Below are the code and all the weights of a small trained network. Each question names an input and a class and asks about switching units off, where a switched-off unit gives its printed mean instead of its output.

import numpy as np


def w(rows, s, z=0):
    codes = np.array(rows[::2]) - 128.0
    scale = np.full(codes.shape[1], s)
    scale[-1] = z or s
    return codes * scale


def f(y):
    return np.maximum(y, 0)


def log_softmax(a):
    a = a - a.max(-1, keepdims=True)
    return a - np.log(np.exp(a).sum(-1, keepdims=True))


def net(x, mask):
    res = np.array(x, float).reshape(1, 3) / 4 @ E
    y = f(res @ A[0][:, :-1].T + A[0][:, -1])
    res = res + np.where(mask, y, B[0][:, -1]) @ B[0][:, :-1]
    return log_softmax(res[-1] @ U[:, :-1].T + U[:, -1])


A, B = {}, {}
E = w([
[76,163,89,90,201,133,127,122],'x0',
[100,124,153,254,171,82,99,122],'x1',
[138,137,224,86,147,188,5,94],'x2',
],0.013)
A[0] = w([
[90,128,57,68,179,122,153,124,187],'n0',
[137,109,106,139,52,114,190,137,144],'n1',
[169,110,107,56,58,145,140,117,201],'n2',
[156,110,141,237,178,118,153,131,217],'n3',
[131,127,72,23,109,131,184,123,163],'n4',
[73,157,139,141,207,118,115,124,184],'n5',
[94,133,192,160,190,133,41,109,152],'n6',
[85,124,86,163,197,138,111,126,186],'n7',
[127,137,129,188,98,104,97,131,104],'n8',
[102,124,155,231,84,126,116,127,253],'n9',
[152,119,206,10,101,154,52,130,144],'n10',
],0.013,0.0035)
B[0] = w([
[119,153,129,124,188,104,223,139,201],'n0',
[132,104,119,79,46,114,141,159,197],'n1',
[138,187,221,130,113,111,119,189,207],'n2',
[107,132,41,156,108,87,85,106,209],'n3',
[85,177,108,164,129,108,105,240,224],'n4',
[144,116,148,125,210,108,128,144,186],'n5',
[207,49,118,72,131,155,111,182,217],'n6',
[125,71,161,144,190,92,152,100,182],'n7',
[81,102,87,120,90,120,118,110,164],'n8',
[173,122,101,153,71,76,84,112,200],'n9',
[101,163,138,154,144,223,130,2,251],'n10',
],0.02,0.019)
U = w([
[187,30,82,121,140,117,76,173,92],'0',
[129,64,42,181,12,24,135,116,254],'1',
[125,64,136,129,254,61,194,187,108],'2',
[164,134,168,95,49,104,187,253,81],'3',
[1,69,65,89,101,140,183,184,19],'4',
[163,101,178,125,95,239,105,25,190],'5',
[141,146,98,134,167,230,171,122,31],'6',
[42,160,189,169,153,163,143,167,55],'7',
],0.0079,0.0028)

Each question gives the input, the list of numbers given to net, and the class t.
The units are the neurons (one row each of A and B). Each row of codes is followed by its name. A weight is (code - 128) times the scale printed after its matrix; where a second scale follows, it is the last column's (A, B and U).
mask holds one flag per neuron, in row order. A switched-off neuron (its flag False) gives its mean, the last column of its row in B, instead of its output. The means were averaged over made-up inputs and are rounded, as every weight is.
A unit's drop is (log p(t) with every unit on - log p(t) with that unit switched off) / (log p(t) with every unit on - log p(t) with every unit switched off).
The circuit of an input: a set's keep is (log p(t) with only the set's units on - log p(t) with every unit switched off) / (log p(t) with every unit on - log p(t) with every unit switched off). Starting from all 11 units, units are removed one at a time, each time the one whose removal leaves the highest keep (on an exact tie, the one counted first), for as long as the keep stays at least 0.8.
units of the circuit, in order: the units of the circuit, biggest drop first
unit that matters most: the unit with the biggest drop
k most important neurons: the k neurons with the biggest drops, biggest first
drop of u: that unit's drop, to one decimal
input [5,-3,-1], class 2: units of the circuit, in order => [n0]
input [-8,-8,2], class 7: 4 most important neurons => [n10, n2, n4, n6]
input [4,-3,3], class 6: units of the circuit, in order => [n10, n9, n0]
input [7,-5,-8], class 3: 4 most important neurons => [n4, n1, n10, n5]
input [2,1,-4], class 2: 3 most important neurons => [n9, n0, n8]
input [-3,4,5], class 0: 2 most important neurons => [n6, n9]
input [-7,3,5], class 5: 2 most important neurons => [n10, n4]
input [-8,6,6], class 1: 4 most important neurons => [n9, n3, n8, n5]
input [5,6,3], class 0: 2 most important neurons => [n6, n0]
input [3,8,-1], class 1: 2 most important neurons => [n3, n9]
input [0,-5,3], class 5: 3 most important neurons => [n10, n0, n5]
input [4,3,4], class 0: 4 most important neurons => [n6, n0, n2, n4]
input [7,-4,-1], class 2: 2 most important neurons => [n0, n10]
input [3,5,6], class 0: unit that matters most => n6
input [-2,8,5], class 0: drop of n6 => 5.4
input [0,8,4], class 0: drop of n6 => 3.3
input [-7,4,4], class 1: drop of n9 => 0.8
input [1,7,6], class 0: drop of n6 => 0.4
